Below are the code and all the weights of a small trained network. Each question names an input and a target symbol and asks about switching units off, where a switched-off unit gives its printed mean instead of its output.

import numpy as np


def w(rows, s, z=0):
    codes = np.array(rows[::2]) - 128.0
    scale = np.full(codes.shape[1], s)
    scale[-1] = z or s
    return codes * scale


def f(y):
    return y / 2 * (1 + np.tanh(0.7978845608 * (y + 0.044715 * y**3)))


def softmax(a):
    e = np.exp(a - a.max(-1, keepdims=True))
    return e / e.sum(-1, keepdims=True)


def log_softmax(a):
    a = a - a.max(-1, keepdims=True)
    return a - np.log(np.exp(a).sum(-1, keepdims=True))


def net(x, mask):
    ids = ['ΞΣΨβηθλμτ'.index(c) for c in x.split()]
    T = len(ids)
    res = E[ids] + P[:T]
    r = res
    for j in range(3):
        rows = slice(4 * j, 4 * j + 4)
        q, k, v = (r @ M[0][rows].T for M in (Q, K, V))
        z = softmax(np.where(np.tri(T) > 0, q @ k.T / 4**0.5, -1e9)) @ v
        o = O[0][rows]
        res = res + np.where(mask[j], z, o[:, -1]) @ o[:, :-1]
    y = f(res @ A[0][:, :-1].T + A[0][:, -1])
    res = res + np.where(mask[3:7], y, B[0][:, -1]) @ B[0][:, :-1]
    return log_softmax(res[-1] @ U[:, :-1].T + U[:, -1])


Q, K, V, O, A, B = {}, {}, {}, {}, {}, {}
E = w([
[127,134,125],'Ξ',
[65,4,154],'Σ',
[107,151,134],'Ψ',
[188,104,213],'β',
[136,150,131],'η',
[166,92,98],'θ',
[136,131,119],'λ',
[101,109,107],'μ',
[134,136,121],'τ',
],0.027)
P = w([
[122,179,93],'0',
[208,7,92],'1',
[94,195,118],'2',
[163,30,111],'3',
[90,201,121],'4',
[124,38,137],'5',
[91,205,124],'6',
[90,38,171],'7',
[90,211,128],'8',
[63,39,205],'9',
[93,211,128],'10',
],0.013)
Q[0] = w([
[180,151,129],'h0',
[205,99,159],'h0',
[89,138,38],'h0',
[79,152,104],'h0',
[83,206,164],'h1',
[55,118,138],'h1',
[95,177,113],'h1',
[71,76,136],'h1',
[191,231,153],'h2',
[152,51,251],'h2',
[193,72,157],'h2',
[100,27,174],'h2',
],0.011)
K[0] = w([
[127,63,178],'h0',
[185,182,134],'h0',
[72,110,145],'h0',
[7,99,128],'h0',
[157,156,190],'h1',
[87,117,188],'h1',
[168,101,108],'h1',
[79,108,57],'h1',
[155,242,139],'h2',
[73,152,36],'h2',
[119,148,65],'h2',
[54,88,49],'h2',
],0.013)
V[0] = w([
[159,111,71],'h0',
[73,164,138],'h0',
[145,204,119],'h0',
[101,65,89],'h0',
[230,120,159],'h1',
[135,158,91],'h1',
[214,89,171],'h1',
[110,98,96],'h1',
[129,109,57],'h2',
[32,157,153],'h2',
[85,127,8],'h2',
[171,195,139],'h2',
],0.012)
O[0] = w([
[175,209,61,138],'h0',
[116,6,112,125],'h0',
[192,231,94,58],'h0',
[159,2,83,203],'h0',
[222,127,182,90],'h1',
[50,116,125,96],'h1',
[196,126,82,129],'h1',
[140,246,179,170],'h1',
[73,130,229,158],'h2',
[190,176,157,108],'h2',
[94,134,232,138],'h2',
[157,119,66,1],'h2',
],0.0057,0.0058)
A[0] = w([
[193,214,154,41],'n0',
[215,109,117,81],'n1',
[130,80,255,167],'n2',
[209,190,245,3],'n3',
],0.0084,0.0061)
B[0] = w([
[166,91,9,137],'n0',
[18,121,128,146],'n1',
[181,100,55,247],'n2',
[46,132,111,157],'n3',
],0.012)
U = w([
[251,106,163,198],'Ξ',
[132,88,156,168],'Σ',
[148,146,77,55],'Ψ',
[138,160,136,133],'β',
[97,180,133,117],'η',
[177,171,126,127],'θ',
[146,154,132,108],'λ',
[151,154,135,123],'μ',
[24,145,125,5],'τ',
],0.02,0.013)

Each question gives the input, a string of symbols that net reads in full, and the target symbol t.
The units are the heads (4 rows each of Q, K, V and O) and the neurons (one row each of A and B). Each row of codes is followed by its name. A weight is (code - 128) times the scale printed after its matrix; where a second scale follows, it is the last column's (O, A, B and U).
mask holds one flag per unit, heads first, then neurons. A switched-off unit (its flag False) gives its mean, the last column of its rows in O or B, instead of its output. The means were averaged over made-up inputs and are rounded, as every weight is.
A unit's drop is (log p(t) with every unit on - log p(t) with that unit switched off) / (log p(t) with every unit on - log p(t) with every unit switched off).
The circuit of an input: a set's keep is (log p(t) with only the set's units on - log p(t) with every unit switched off) / (log p(t) with every unit on - log p(t) with every unit switched off). Starting from all 7 units, units are removed one at a time, each time the one whose removal leaves the highest keep (on an exact tie, the one counted first), for as long as the keep stays at least 0.8.
circuit, biggest first: the units of the circuit, biggest drop first
top k neurons: the k neurons with the biggest drops, biggest first
which heads matter: for each layer, one digit per head in row order, 1 if its drop is at least 0.15 and else 0, layers parted by /
drop when u is switched off: that unit's drop, to one decimal
input Ξ β Ξ μ μ μ β Ξ Σ λ, target Ξ: top 3 neurons => [n2 n1 n3]
input μ μ μ λ τ η η Σ μ θ η, target Σ: circuit, biggest first => [h0]
input Ξ Ψ Ξ μ η μ β Ψ β β, target Σ: which heads matter => 101
input Ξ β μ μ λ μ Ξ, target Ψ: which heads matter => 001
input β μ η, target Ψ: which heads matter => 001
input Ξ λ β μ μ Ξ η μ β τ, target Ξ: which heads matter => 000
input Σ Ψ θ, target Σ: which heads matter => 100
input η Ψ β μ, target Ξ: circuit, biggest first => [n3 n1 h2 n2]
input λ μ β Ξ τ, target Ψ: which heads matter => 001
input β μ μ η β μ Ψ Ψ μ λ, target Ξ: top 2 neurons => [n2 n3]
input μ τ μ, target τ: which heads matter => 011
input λ Ψ β Ψ Ξ μ Ψ μ Ψ τ, target Ξ: which heads matter => 001
input Ψ Ψ μ Ψ β Ψ μ μ Σ η, target Ξ: circuit, biggest first => [n2 h2]
input η Ξ Ψ Ψ μ μ β, target Ψ: circuit, biggest first => [n3 n0 n2 h0]
input η Ψ Ξ Ψ β, target Ψ: which heads matter => 100
input θ Ψ λ μ, target Ξ: top 3 neurons => [n1 n3 n2]
input Ψ Σ Ξ, target Σ: which heads matter => 100
input μ λ μ, target τ: circuit, biggest first => [h2]
input μ μ μ β Ψ θ Ψ μ λ Ξ, target Ξ: circuit, biggest first => [n3 n1]
input λ μ Ξ θ β μ Ψ μ Ψ, target Ψ: which heads matter => 001
input β β η, target Ψ: top 2 neurons => [n1 n0]
input β θ β Σ θ θ μ Ψ, target Ξ: top 2 neurons => [n2 n1]
input μ β Ψ, target Ψ: top neuron => [n1]
input Ψ Ψ β μ Σ μ μ Ψ, target Ξ: top 3 neurons => [n2 n3 n1]
input Ξ Ψ Ξ μ β μ θ, target Ψ: drop when n1 is switched off => 0.1
input Σ μ Ψ λ Ψ μ Ψ, target Σ: drop when h0 is switched off => 1.2
input η Σ μ λ λ Ψ Ξ μ τ, target Σ: drop when h0 is switched off => 1.0
input Ψ μ Σ λ λ η λ μ Ψ, target Σ: drop when n0 is switched off => 0.0
input Ξ Ψ μ Ξ Σ μ λ, target Σ: top neuron => [n2]
